[128 = 0]

[ 83 134 121 122 140 120 124 132 157 152 121 126 133 120 124 106 139 136
 140 164 158 123 136 124 169 130 141 119  92  71 102  86 125 132 123 131
 131  99  85 130 115 138 162 123 141 147 133 142  80 136 119 135 120 109
 128 113 165 218  99 133 131 155 134 110 174 123 114  51 168 142 105 127
 119 131 134 134 132 130 110 134] | F
[119 126 140  60 141 125 149 183 149 171 121 133 140 134 128 106 126 137
 146 118 143 131 130 128 112 121 134 126 117 104 130  92 132 125 129 109
 112 110 110 131 125 118 102 118 139 122 129 127 132 138 111 134 122 130
 125 134 176 196 114 119 148 156 127 105 133 112 117 119 150 119  90 132
 131 124 159 139 123 131 106 129] | A
[ 65 147 110 123 138 144 124 104 149 160 122 133 135 111 134 106 137 141
 151 135 132 132 121 126 129  95 113 125 105  91 116  74 140 119 137 138
 142 126 109 120 128 145  89 100 146 178 122 138  91 152 124 140 110 123
 132 107 155 215 128 126 131 166 136  78 158 118 141 149 180 138  82 121
 133 134 153 127 143 154  98 150] | F
[119 138 156 121 128 118 111  83 107  85 136 117 125 129 124 126 132 119
 103 113  88 133 124 128 138 119 135 142 141 107 141 148 112 122 126 123
 106 134 125 137 143 144 139 109 122 135 130 127  63 141 108 128 119  97
 133 127  95  89 139 120 115  88 119 158 141 140  97 150 110 141 133 120
 122 128 125 113 139 134 140 111] | A
[ 86 129 117 131 120 130 147 143 147 161 124 132 138 134 122 117 128 132
 147 148 120 119 130 127 155 129 144 126  81  73 109  70 111 116 131 120
 131 153 130 127 121 126 131  86 133 139 101 126  62 134 127 132 121  91
 131  96 174 241 113 123 125 152 130 142 135 136 120 134 171 134  87 142
 125 106 147 130 131 138 123  41] | F
[145 138 139 143 131 143 150 185 145 154 113 135 126 124 139 136 123 123
 142 122 173 135 152 133 112 125 118 105 111 143 131 130 139 129 151 131
 137 118 132 121 101 117 106 155 127 136 115 117 184 114 145 131 154 155
 116 124 158 130 107 115 140 178 141 108 118 123 128 102  62  93  99 132
 133 137 137 141 125 127 124 125] | A
[152 145 140 172 154 116 115 206 174 167 137 140 138 136 151 129 119 134
 143 128 169 103 151 137  98 124 118 138 130 150 148 116 135 119 123 143
 127 127 156 124 125 132 116 146 118 131 142 132 212 136 155 131 119 173
 110 140 150 121 131 137 148 155 148  72 111 140 125 109 156 118  90 136
 133 144 139 135 125 137 122 133] | A
[140 178 132 133 143 127 130 168 149 151 143 131 144 101 143 122 112 139
 147 119 148 113 140 131 111 139 120 123 110 139 136  98 131 125 122 137
 142 132 133 143 127 142 128 140 139 123 132 135 155 149 151 140 131 152
 144 134 146 171 123 134 140 164 146  84 127 127 135 104 162 122 123 125
 140 128 133 157 133 126 105 141] | A
[107 127 108 137 121 110 101  38 119 121 124 131 126 132 139 123 139 126
 131 126  97 130 131 116 145 121 179 139 162 104 130 120 133 119 105 137
 140 133 121 119 139 143 142 116 131 135 134 133  89 123  98 126 107 130
 138 145  81  99 144 128 110 116 108 128 143 128 137 141 144 143 175 107
 138 139 128 115 135 118 120 137] | A
[158 123 145 117 128 122 196 225  86  99 151 133 105 138  80 180 143 112
  46 147 127 128 101 157 102 130  97  90  84 222 125 239 154  86 129  68
  67  97 131 133 105  82 144 128 128  79 128  71 186  97 156 117 172 105
  76 152 200 117 101 124 129  94 111 252 110 161 121 125  10 122 150 163
  92  94  79 141 126 100 191  92] | F
[143 134 153 135 134 141 104 142 138 131 129 123 136 134 133 131 119 137
 126 118 143 130 141 102 117 116 127 151 166 161 144 141 150 135 134 159
 142 103 164 126 166 149 121 163 111 112 114 141 183 126 127 121 126 158
 129 144  96 119 140 127 146 130 126  77 128 129 135 116 128 117 134 119
 106 126 134 124 123 123 115 147] | F
[ 92 146 128 138 133 124 147 171 151 161 114 138 133 130 129 110 133 125
 151 150 150 127 126 126 139 145 140 103  88  79 158  82 113 120 134 132
 134 149 114 121 135 137 122 104 144 136 131 140  81 141 139 137 144 124
 120 139 147 226 104 127 131 162 149 128 137 123 124 106 168 134  80 138
 136 124 147 139 118 146 120 130] | F
[ 76 138 127 127 119 122 192 195 136 134 125 125 102 127 123 130 138 114
 134 166 113 133 130 147 122 137 130 119  63  65 116 108 119 108 130  93
  92 116 124 131 110  98 128  86 123 131 127 101  66 142 132 133 142 103
 109 124 217 237  96 127 112 160 148 194 118 142 104 124 128 149  95 160
 129  88 142 151 135 117 135 106] | F
[106 140 145 121 111 141 149 204 155 163 126 126 134 130 133 133 132 142
 132 120 164 107 136 131  95 140 111 119  94 152 126 131 139 127 116 118
 125 115 107 132 122  99 118 144 118 113 126 114 144 121 163 136 149 151
 105 126 178 157  99 128 145 154 146 109 119 132 140 108 113 130  92 133
 135 121 123 144  87 129 109 120] | A
